Below is a small trained network, with its code and all its weights. Each question gives an input and a class and asks what happens when units are switched off, that is, made to give their printed mean instead of their output.

import numpy as np


def w(rows, s, z=0):
    codes = np.array(rows[::2]) - 128.0
    scale = np.full(codes.shape[1], s)
    scale[-1] = z or s
    return codes * scale


def f(y):
    return np.maximum(y, 0)


def log_softmax(a):
    a = a - a.max(-1, keepdims=True)
    return a - np.log(np.exp(a).sum(-1, keepdims=True))


def net(x, mask):
    res = np.array(x, float).reshape(1, 6) / 4 @ E
    y = f(res @ A[0][:, :-1].T + A[0][:, -1])
    res = res + np.where(mask, y, B[0][:, -1]) @ B[0][:, :-1]
    return log_softmax(res[-1] @ U[:, :-1].T + U[:, -1])


A, B = {}, {}
E = w([
[120,133,125,130,124,130],'x0',
[22,139,102,225,30,180],'x1',
[173,145,43,25,2,133],'x2',
[85,65,93,118,112,5],'x3',
[220,148,191,243,40,58],'x4',
[128,128,126,132,128,130],'x5',
],0.0078)
A[0] = w([
[99,84,199,185,191,133,106],'neuron 0',
[30,154,141,163,64,167,60],'neuron 1',
[130,188,178,127,118,187,4],'neuron 2',
[62,42,108,128,105,2,44],'neuron 3',
[62,128,101,97,162,170,13],'neuron 4',
[200,165,171,221,77,67,15],'neuron 5',
],0.011,0.0034)
B[0] = w([
[150,53,92,129,44,52,229],'neuron 0',
[168,114,249,69,144,117,227],'neuron 1',
[169,135,34,196,171,202,170],'neuron 2',
[168,105,109,179,176,203,237],'neuron 3',
[99,195,60,120,144,84,200],'neuron 4',
[51,179,100,115,172,89,255],'neuron 5',
],0.012,0.0097)
U = w([
[142,126,137,133,110,126,255],'0',
[67,160,114,119,148,105,26],'1',
[191,119,121,198,142,189,65],'2',
[182,119,211,89,144,106,142],'3',
[148,123,136,130,95,124,198],'4',
[163,100,99,122,7,103,85],'5',
],0.013,0.0079)

Each question gives the input, the list of numbers given to net, and the class t.
The units are the neurons (one row each of A and B). Each row of codes is followed by its name. A weight is (code - 128) times the scale printed after its matrix; where a second scale follows, it is the last column's (A, B and U).
mask holds one flag per neuron, in row order. A switched-off neuron (its flag False) gives its mean, the last column of its row in B, instead of its output. The means were averaged over made-up inputs and are rounded, as every weight is.
A unit's drop is (log p(t) with every unit on - log p(t) with that unit switched off) / (log p(t) with every unit on - log p(t) with every unit switched off).
The circuit of an input: a set's keep is (log p(t) with only the set's units on - log p(t) with every unit switched off) / (log p(t) with every unit on - log p(t) with every unit switched off). Starting from all 6 units, units are removed one at a time, each time the one whose removal leaves the highest keep (on an exact tie, the one counted first), for as long as the keep stays at least 0.8.
circuit, biggest first: the units of the circuit, biggest drop first
k most important neurons: the k neurons with the biggest drops, biggest first
drop when u is switched off: that unit's drop, to one decimal
input [0,1,-8,-3,-7,3], class 5: circuit, biggest first	[neuron 0]
input [4,6,-7,7,-6,-8], class 4: 3 most important neurons	[neuron 0; neuron 5; neuron 1]
input [-3,5,5,-3,4,-2], class 3: circuit, biggest first	[neuron 1; neuron 0]
input [0,6,3,0,-2,-2], class 3: 2 most important neurons	[neuron 1; neuron 0]
input [5,7,3,3,7,-6], class 1: 2 most important neurons	[neuron 5; neuron 0]
input [-2,-5,-6,-3,5,0], class 5: 3 most important neurons	[neuron 0; neuron 1; neuron 3]
input [-3,-3,4,5,1,-2], class 2: 3 most important neurons	[neuron 3; neuron 0; neuron 1]
input [1,6,1,-7,8,0], class 1: 2 most important neurons	[neuron 5; neuron 3]
input [8,-6,-7,4,-6,-8], class 0: 3 most important neurons	[neuron 5; neuron 0; neuron 1]
input [0,-7,4,-8,4,-5], class 2: 3 most important neurons	[neuron 2; neuron 1; neuron 0]
input [-5,-8,0,8,8,6], class 1: 2 most important neurons	[neuron 5; neuron 1]
input [-3,-4,-2,6,-1,1], class 2: 3 most important neurons	[neuron 3; neuron 1; neuron 5]
input [4,4,-8,7,-6,-3], class 5: 2 most important neurons	[neuron 0; neuron 5]
input [4,4,-8,-1,-6,6], class 5: 3 most important neurons	[neuron 0; neuron 5; neuron 3]
input [-3,7,3,7,2,0], class 2: drop when neuron 3 is switched off	1.0
input [-2,1,7,7,0,-6], class 2: drop when neuron 0 is switched off	0.2
input [1,6,6,8,3,6], class 2: drop when neuron 3 is switched off	0.8
